Below is a small trained network, with its code and all its weights. Each question gives an input and a class and asks what happens when units are switched off, that is, made to give their printed mean instead of their output.

import numpy as np


def w(rows, s, z=0):
    codes = np.array(rows[::2]) - 128.0
    scale = np.full(codes.shape[1], s)
    scale[-1] = z or s
    return codes * scale


def f(y):
    return y / 2 * (1 + np.tanh(0.7978845608 * (y + 0.044715 * y**3)))


def log_softmax(a):
    a = a - a.max(-1, keepdims=True)
    return a - np.log(np.exp(a).sum(-1, keepdims=True))


def net(x, mask):
    res = np.array(x, float).reshape(1, 3) / 4 @ E
    y = f(res @ A[0][:, :-1].T + A[0][:, -1])
    res = res + np.where(mask, y, B[0][:, -1]) @ B[0][:, :-1]
    return log_softmax(res[-1] @ U[:, :-1].T + U[:, -1])


A, B = {}, {}
E = w([
[77,192,206,238,99,174,107],'x0',
[78,39,129,8,106,199,111],'x1',
[61,35,174,162,176,48,105],'x2',
],0.012)
A[0] = w([
[97,88,13,72,192,88,120,190],'neuron 0',
[51,39,183,151,186,33,80,225],'neuron 1',
[11,174,188,153,219,74,222,109],'neuron 2',
[80,99,178,25,51,196,83,183],'neuron 3',
[147,14,156,100,91,198,92,27],'neuron 4',
[23,151,194,219,59,207,119,140],'neuron 5',
[241,208,110,74,174,236,109,254],'neuron 6',
[255,186,127,231,222,31,172,141],'neuron 7',
[197,111,94,93,149,68,213,92],'neuron 8',
],0.01,0.0065)
B[0] = w([
[180,47,132,56,135,163,82,211],'neuron 0',
[188,104,155,88,140,201,220,226],'neuron 1',
[130,81,165,55,70,169,150,177],'neuron 2',
[151,79,159,151,46,63,190,220],'neuron 3',
[32,94,100,116,64,56,164,175],'neuron 4',
[118,71,202,10,116,121,64,226],'neuron 5',
[186,98,198,96,112,208,166,239],'neuron 6',
[108,36,143,106,45,83,180,254],'neuron 7',
[98,89,157,61,81,119,22,181],'neuron 8',
],0.011,0.019)
U = w([
[139,119,163,66,116,102,36,122],'0',
[125,135,104,145,11,81,162,112],'1',
[186,151,133,115,117,195,189,214],'2',
[191,125,157,141,123,149,147,193],'3',
[16,188,147,216,217,176,147,3],'4',
[113,181,105,191,203,58,29,3],'5',
[55,110,56,155,186,55,87,3],'6',
],0.012,0.0069)

Each question gives the input, the list of numbers given to net, and the class t.
The units are the neurons (one row each of A and B). Each row of codes is followed by its name. A weight is (code - 128) times the scale printed after its matrix; where a second scale follows, it is the last column's (A, B and U).
mask holds one flag per neuron, in row order. A switched-off neuron (its flag False) gives its mean, the last column of its row in B, instead of its output. The means were averaged over made-up inputs and are rounded, as every weight is.
A unit's drop is (log p(t) with every unit on - log p(t) with that unit switched off) / (log p(t) with every unit on - log p(t) with every unit switched off).
The circuit of an input: a set's keep is (log p(t) with only the set's units on - log p(t) with every unit switched off) / (log p(t) with every unit on - log p(t) with every unit switched off). Starting from all 9 units, units are removed one at a time, each time the one whose removal leaves the highest keep (on an exact tie, the one counted first), for as long as the keep stays at least 0.8.
units of the circuit, in order: the units of the circuit, biggest drop first
unit that matters most: the unit with the biggest drop
k most important neurons: the k neurons with the biggest drops, biggest first
drop when u is switched off: that unit's drop, to one decimal
input [-7,8,4], class 1: units of the circuit, in order => neuron 3
input [4,-5,6], class 2: 2 most important neurons => neuron 1; neuron 3
input [-2,7,8], class 2: 4 most important neurons => neuron 1; neuron 7; neuron 0; neuron 8
input [5,6,7], class 2: 3 most important neurons => neuron 1; neuron 7; neuron 8
input [8,-7,3], class 0: 2 most important neurons => neuron 5; neuron 3
input [-4,-7,6], class 1: 3 most important neurons => neuron 7; neuron 6; neuron 5
input [-3,-6,7], class 2: 2 most important neurons => neuron 1; neuron 3
input [-8,-4,-8], class 0: 2 most important neurons => neuron 8; neuron 1
input [-4,7,7], class 1: 4 most important neurons => neuron 4; neuron 3; neuron 6; neuron 5
input [-4,3,5], class 2: 3 most important neurons => neuron 1; neuron 5; neuron 7
input [3,-7,8], class 2: 3 most important neurons => neuron 1; neuron 3; neuron 4
input [7,-1,8], class 2: 3 most important neurons => neuron 1; neuron 8; neuron 0
input [-6,-6,-2], class 0: 4 most important neurons => neuron 8; neuron 3; neuron 4; neuron 0
input [-2,5,-3], class 1: 2 most important neurons => neuron 3; neuron 1
input [-1,8,7], class 1: 3 most important neurons => neuron 4; neuron 3; neuron 6
input [4,1,-3], class 0: unit that matters most => neuron 1
input [-4,-8,-5], class 1: drop when neuron 7 is switched off => 2.8
input [-5,6,4], class 1: drop when neuron 5 is switched off => 0.7
input [-1,-6,-4], class 1: drop when neuron 4 is switched off => 0.0
input [6,-3,8], class 2: drop when neuron 2 is switched off => 0.1
input [-1,0,2], class 3: unit that matters most => neuron 6
